What each symbol does to the points:
* | ro te su ri du ge
Tov | Rir Bot Bip Rul Fif Teg
Bas | Pib Dev Nel Rab Dus Div
Kem | Nal Nel Dev Siz Kal Dil
Dum | Nel Nal Pib Suz Lev Doz
Kal | Kod Sol Bez Biv Kem Lim
Biv | Bil Dom Zas Kal Siz Mis
Pud | Mis Pek Lin Kog Zum Bil
Sib | Rab Rof Suz Pib Rut Bek
Dil | Miv Les Rul Bip Lim Kem
Tik | Siz Suz Rof Nal Bil Zum
Zir | Div Zeg Doz Bek Dez Pib
Tar | Rut Zas Dom Dus Rab Zed
Dev | Sut Bas Kem Teg Bez Rul
Far | Pek Mis Zed Ven Vub Dom
Dus | Gof Bez Sol Tar Bas Med
Bot | Bek Tov Vub Div Zed Rab
Zeg | Rul Zir Miv Rir Zes Sut
Soz | Zas Rut Bil Pof Rof Lin
Zas | Soz Tar Biv Bez Teg Fif
Sol | Lev Kal Dus Dom Nel Ven
Lin | Fif Rop Pud Zes Rir Soz
Rir | Tov Bek Zum Zeg Lin Rof
Fif | Lin Zed Mis Leg Tov Zas
Gof | Dus Pof Lev Rut Pib Dez
Bez | Pof Dus Kal Zas Dev Leg
Nir | Ven Kog Dez Pek Doz Lev
Pek | Far Pud Rop Nir Paf Ler
Teg | Rof Rab Siz Dev Zas Tov
Med | Dez Leg Ven Zed Div Dus
Dez | Med Zes Nir Rop Zir Gof
Ler | Dom Bil Rut Lev Suz Pek
Rab | Sib Teg Goz Bas Tar Bot
Paf | Vub Zum Bek Doz Pek Suz
Pib | Bas Sut Dum Sib Gof Zir
Rut | Tar Soz Ler Gof Sib Rop
Nal | Kem Dum Sut Tik Kod Miv
Zed | Rop Fif Far Med Bot Tar
Nel | Dum Kem Bas Goz Sol Les
Kog | Lim Nir Zes Pud Miv Kod
Bek | Bot Rir Paf Zir Rop Sib
Sut | Dev Pib Nal Rof Pof Zeg
Miv | Dil Doz Zeg Zum Kog Nal
Zes | Leg Dez Kog Lin Zeg Pof
Pof | Bez Gof Kod Soz Sut Zes
Doz | Les Miv Zir Paf Nir Dum
Kod | Kal Lev Pof Bil Nal Kog
Lev | Sol Kod Gof Ler Dum Nir
Div | Zir Rul Les Bot Med Bas
Rop | Zed Lin Pek Dez Bek Rut
Siz | Tik Goz Teg Kem Biv Bip
Rul | Zeg Div Dil Tov Leg Dev
Goz | Suz Siz Rab Nel Dom Vub
Bip | Zum Vub Tov Dil Mis Siz
Bil | Biv Ler Soz Kod Tik Pud
Lim | Kog Ven Leg Mis Dil Kal
Vub | Paf Bip Bot Les Far Goz
Rof | Teg Sib Tik Sut Soz Rir
Suz | Goz Tik Sib Dum Ler Paf
Mis | Pud Far Fif Lim Bip Biv
Les | Doz Dil Div Vub Ven Nel
Leg | Zes Med Lim Fif Rul Bez
Zum | Bip Paf Rir Miv Pud Tik
Ven | Nir Lim Med Far Les Sol
Dom | Ler Biv Tar Sol Goz Far

In the rows, zero is written as 64.

The rows follow the links: the fewer symbols apart two points are, the more alike their rows tend to be.

Each row is also shifted at random along 6 hidden directions that mean nothing.

Some points, each with a row of numbers:
Pib
[69, 60, 60, 69, 72, 62, 63, 55, 59, 55, 60, 62, 54, 58, 71, 72, 67, 58, 64, 77, 72, 64, 61, 59, 58, 69, 62, 70, 63, 66, 65, 60, 58, 71, 65, 62, 71, 64, 60, 57, 69, 69, 64, 57, 69, 62, 55, 72, 65]
Rir
[67, 68, 68, 48, 59, 56, 57, 66, 67, 65, 47, 57, 56, 68, 81, 46, 63, 75, 73, 68, 71, 56, 65, 63, 49, 62, 54, 60, 64, 61, 59, 78, 84, 58, 61, 63, 66, 78, 69, 71, 60, 54, 50, 63, 65, 67, 61, 81, 77]
Rop
[41, 70, 70, 72, 62, 70, 70, 60, 51, 63, 57, 63, 55, 64, 76, 62, 72, 60, 82, 71, 77, 59, 65, 63, 67, 64, 68, 60, 77, 65, 55, 66, 71, 63, 66, 63, 70, 66, 60, 63, 70, 71, 70, 64, 56, 59, 65, 65, 69]
Paf
[40, 64, 66, 58, 68, 62, 61, 63, 66, 73, 65, 60, 73, 61, 62, 59, 71, 69, 60, 57, 66, 66, 64, 64, 68, 59, 67, 62, 62, 69, 67, 62, 73, 63, 60, 68, 63, 67, 64, 72, 60, 61, 66, 66, 67, 70, 68, 60, 62]
Suz
[66, 69, 62, 47, 68, 56, 53, 69, 74, 76, 60, 62, 65, 63, 55, 61, 71, 77, 82, 60, 61, 55, 67, 58, 59, 65, 61, 63, 56, 66, 63, 64, 72, 72, 58, 58, 63, 71, 78, 65, 55, 59, 53, 67, 72, 72, 60, 66, 62]
Vub
[87, 77, 66, 68, 63, 71, 68, 74, 67, 64, 67, 67, 61, 60, 61, 63, 71, 67, 74, 60, 63, 61, 73, 67, 78, 58, 69, 56, 75, 59, 58, 64, 61, 70, 70, 55, 59, 60, 69, 65, 63, 73, 61, 70, 58, 46, 71, 51, 61]
Biv
[60, 69, 71, 68, 55, 73, 75, 61, 64, 72, 68, 58, 79, 69, 66, 59, 57, 58, 71, 52, 65, 68, 67, 69, 76, 56, 76, 55, 80, 61, 58, 62, 73, 52, 69, 71, 56, 63, 64, 70, 63, 63, 68, 67, 49, 66, 79, 48, 67]
Pud
[59, 56, 61, 76, 61, 68, 62, 63, 62, 55, 57, 60, 61, 65, 74, 67, 60, 54, 70, 82, 76, 66, 56, 56, 59, 65, 57, 76, 59, 61, 60, 60, 55, 64, 62, 64, 61, 61, 50, 68, 68, 67, 74, 52, 63, 66, 54, 65, 68]
Nel
[66, 66, 63, 67, 67, 66, 65, 62, 70, 63, 68, 57, 62, 61, 62, 74, 65, 55, 86, 67, 69, 65, 68, 57, 72, 65, 67, 65, 71, 63, 59, 58, 56, 70, 69, 58, 61, 62, 66, 59, 62, 74, 64, 62, 66, 64, 68, 53, 65]
Tik
[80, 65, 64, 62, 60, 66, 67, 64, 70, 71, 67, 57, 78, 65, 57, 60, 63, 62, 79, 54, 67, 69, 61, 62, 74, 56, 70, 64, 64, 63, 62, 59, 68, 60, 64, 66, 59, 65, 61, 72, 57, 67, 66, 61, 61, 74, 71, 49, 66]
Ler
[38, 72, 69, 76, 63, 75, 71, 55, 47, 62, 58, 68, 63, 61, 82, 67, 68, 59, 48, 65, 71, 64, 64, 68, 63, 57, 72, 51, 79, 66, 62, 60, 71, 56, 63, 68, 69, 58, 56, 58, 63, 65, 61, 61, 53, 44, 61, 70, 61]
Lin
[53, 72, 66, 60, 61, 65, 72, 79, 62, 78, 71, 79, 70, 67, 41, 56, 71, 80, 64, 48, 49, 59, 64, 74, 70, 66, 72, 62, 56, 69, 71, 70, 70, 65, 59, 66, 71, 67, 72, 67, 59, 67, 63, 78, 64, 70, 67, 66, 61]
Sut
[57, 51, 56, 68, 73, 58, 69, 61, 62, 61, 73, 70, 71, 62, 53, 71, 60, 63, 42, 62, 59, 77, 52, 66, 61, 67, 67, 77, 47, 70, 80, 59, 54, 65, 61, 70, 72, 62, 56, 64, 66, 65, 70, 60, 73, 76, 57, 71, 60]
Kem
[74, 59, 57, 76, 63, 66, 66, 65, 72, 48, 65, 59, 56, 63, 63, 76, 56, 52, 85, 79, 70, 68, 60, 53, 65, 68, 60, 76, 64, 56, 59, 58, 42, 74, 70, 54, 62, 59, 58, 59, 65, 79, 65, 53, 69, 64, 57, 58, 69]
Kal
[70, 69, 68, 66, 58, 69, 69, 67, 69, 69, 69, 62, 72, 72, 57, 65, 61, 60, 82, 58, 58, 65, 68, 66, 73, 65, 69, 59, 72, 63, 59, 64, 62, 59, 67, 63, 59, 63, 68, 65, 59, 69, 64, 67, 59, 69, 72, 53, 66]
Sol
[55, 67, 66, 54, 67, 61, 50, 61, 71, 68, 59, 63, 60, 68, 71, 68, 62, 68, 59, 71, 60, 58, 70, 62, 52, 70, 55, 61, 63, 67, 62, 68, 69, 64, 62, 62, 63, 67, 73, 60, 61, 53, 53, 64, 70, 61, 59, 75, 61]
Bip
[51, 69, 61, 75, 61, 69, 74, 76, 65, 58, 68, 69, 61, 63, 54, 67, 63, 62, 76, 63, 63, 67, 64, 65, 74, 63, 71, 67, 68, 58, 64, 63, 51, 70, 68, 57, 64, 59, 62, 61, 63, 80, 65, 65, 61, 58, 66, 57, 64]
Nir
[32, 58, 66, 63, 69, 64, 61, 59, 65, 76, 70, 63, 78, 66, 55, 64, 70, 65, 63, 58, 66, 67, 61, 66, 72, 66, 65, 67, 56, 75, 67, 57, 68, 62, 60, 71, 64, 67, 60, 70, 63, 61, 78, 64, 66, 80, 67, 55, 62]

Start, symbols taken left to right, then the point you end at.
Answers are names.
[52, 58, 69, 59, 61, 63, 62, 59, 70, 70, 67, 57, 81, 74, 68, 55, 58, 61, 52, 60, 63, 71, 65, 70, 66, 63, 59, 64, 64, 68, 65, 64, 74, 49, 65, 75, 56, 69, 61, 78, 65, 52, 74, 64, 63, 80, 75, 56, 68]
du ro ro du su ri ro ro => Fif
[86, 63, 65, 65, 61, 63, 59, 69, 66, 63, 59, 63, 59, 72, 65, 61, 65, 63, 79, 73, 68, 60, 63, 61, 63, 71, 55, 70, 61, 64, 59, 68, 65, 65, 64, 62, 64, 67, 62, 66, 65, 66, 68, 62, 66, 72, 61, 68, 70]
ro ge ro du su su ro ge => Rul
[58, 69, 71, 70, 60, 69, 72, 64, 55, 56, 62, 72, 61, 68, 81, 57, 59, 65, 32, 63, 59, 68, 69, 76, 59, 62, 66, 51, 77, 62, 66, 75, 71, 54, 69, 69, 67, 64, 61, 62, 67, 59, 58, 67, 56, 50, 67, 79, 65]
ro du ri ro ro ge te => Sib
[74, 64, 61, 78, 67, 71, 71, 69, 61, 60, 74, 67, 60, 61, 55, 75, 67, 58, 83, 70, 67, 64, 64, 61, 77, 68, 70, 74, 67, 62, 59, 58, 51, 74, 69, 61, 65, 57, 64, 62, 76, 76, 81, 69, 61, 59, 69, 49, 62]
ro ri ri du du => Rop
[73, 59, 68, 60, 64, 61, 68, 65, 68, 73, 71, 59, 80, 69, 52, 54, 67, 66, 70, 52, 62, 69, 62, 70, 76, 63, 69, 65, 59, 70, 69, 64, 71, 59, 63, 69, 64, 73, 61, 75, 61, 65, 73, 70, 65, 86, 75, 53, 69]
su ge du ge du ge ri => Tik
[43, 73, 66, 56, 59, 60, 62, 73, 71, 61, 59, 67, 57, 69, 69, 55, 63, 74, 59, 64, 57, 58, 71, 66, 57, 66, 58, 53, 68, 61, 63, 76, 69, 62, 64, 58, 66, 70, 72, 61, 55, 62, 46, 67, 67, 58, 62, 78, 68]
ro ge ro ge ro su te ge => Pib
[53, 57, 62, 66, 64, 63, 71, 67, 68, 63, 74, 62, 69, 67, 52, 64, 61, 59, 79, 60, 63, 71, 62, 65, 75, 68, 67, 73, 61, 64, 68, 63, 59, 67, 69, 65, 64, 67, 61, 67, 68, 75, 76, 68, 66, 80, 73, 54, 70]
te du ge du ge te su du ri => Mis
[57, 59, 64, 62, 69, 61, 63, 62, 66, 72, 71, 63, 67, 66, 51, 73, 65, 61, 83, 63, 62, 65, 62, 61, 67, 73, 67, 71, 59, 70, 65, 61, 62, 69, 65, 68, 66, 65, 72, 62, 70, 65, 75, 69, 69, 79, 68, 55, 65]
su su te ri su ri ge ge => Kal
[74, 72, 66, 66, 57, 67, 75, 67, 61, 62, 59, 58, 58, 63, 63, 61, 65, 62, 99, 63, 71, 60, 62, 59, 68, 60, 72, 63, 74, 59, 57, 66, 65, 65, 66, 58, 67, 67, 67, 63, 60, 79, 61, 63, 57, 67, 68, 60, 72]
ri te du ro du te ge du => Leg
[73, 65, 67, 63, 58, 65, 72, 62, 63, 67, 66, 60, 70, 69, 66, 62, 56, 61, 70, 59, 64, 66, 65, 68, 65, 62, 71, 63, 70, 61, 62, 68, 71, 57, 69, 70, 63, 66, 68, 68, 68, 62, 68, 66, 58, 68, 73, 61, 68]
ri ge ge ro ri te su => Ler
[68, 74, 70, 59, 68, 65, 66, 62, 61, 75, 68, 70, 77, 63, 66, 59, 72, 73, 33, 45, 55, 65, 69, 75, 69, 53, 72, 44, 72, 71, 70, 66, 78, 57, 61, 69, 66, 67, 67, 64, 54, 56, 52, 71, 62, 57, 70, 66, 55]
du du te ri ro su => Teg
[100, 74, 64, 62, 67, 66, 65, 73, 64, 73, 67, 75, 61, 61, 50, 68, 73, 75, 70, 56, 55, 56, 67, 66, 67, 66, 69, 61, 62, 67, 64, 65, 63, 73, 61, 60, 69, 61, 76, 59, 62, 68, 61, 73, 66, 56, 64, 66, 55]
te te te du du su ri du => Nal
[49, 57, 62, 76, 65, 67, 79, 62, 59, 59, 75, 63, 72, 61, 63, 66, 58, 54, 56, 60, 67, 78, 58, 70, 74, 61, 74, 71, 65, 62, 72, 61, 57, 62, 70, 70, 66, 61, 53, 70, 73, 70, 78, 64, 61, 70, 73, 55, 67]
te te ri su ri du du => Bip
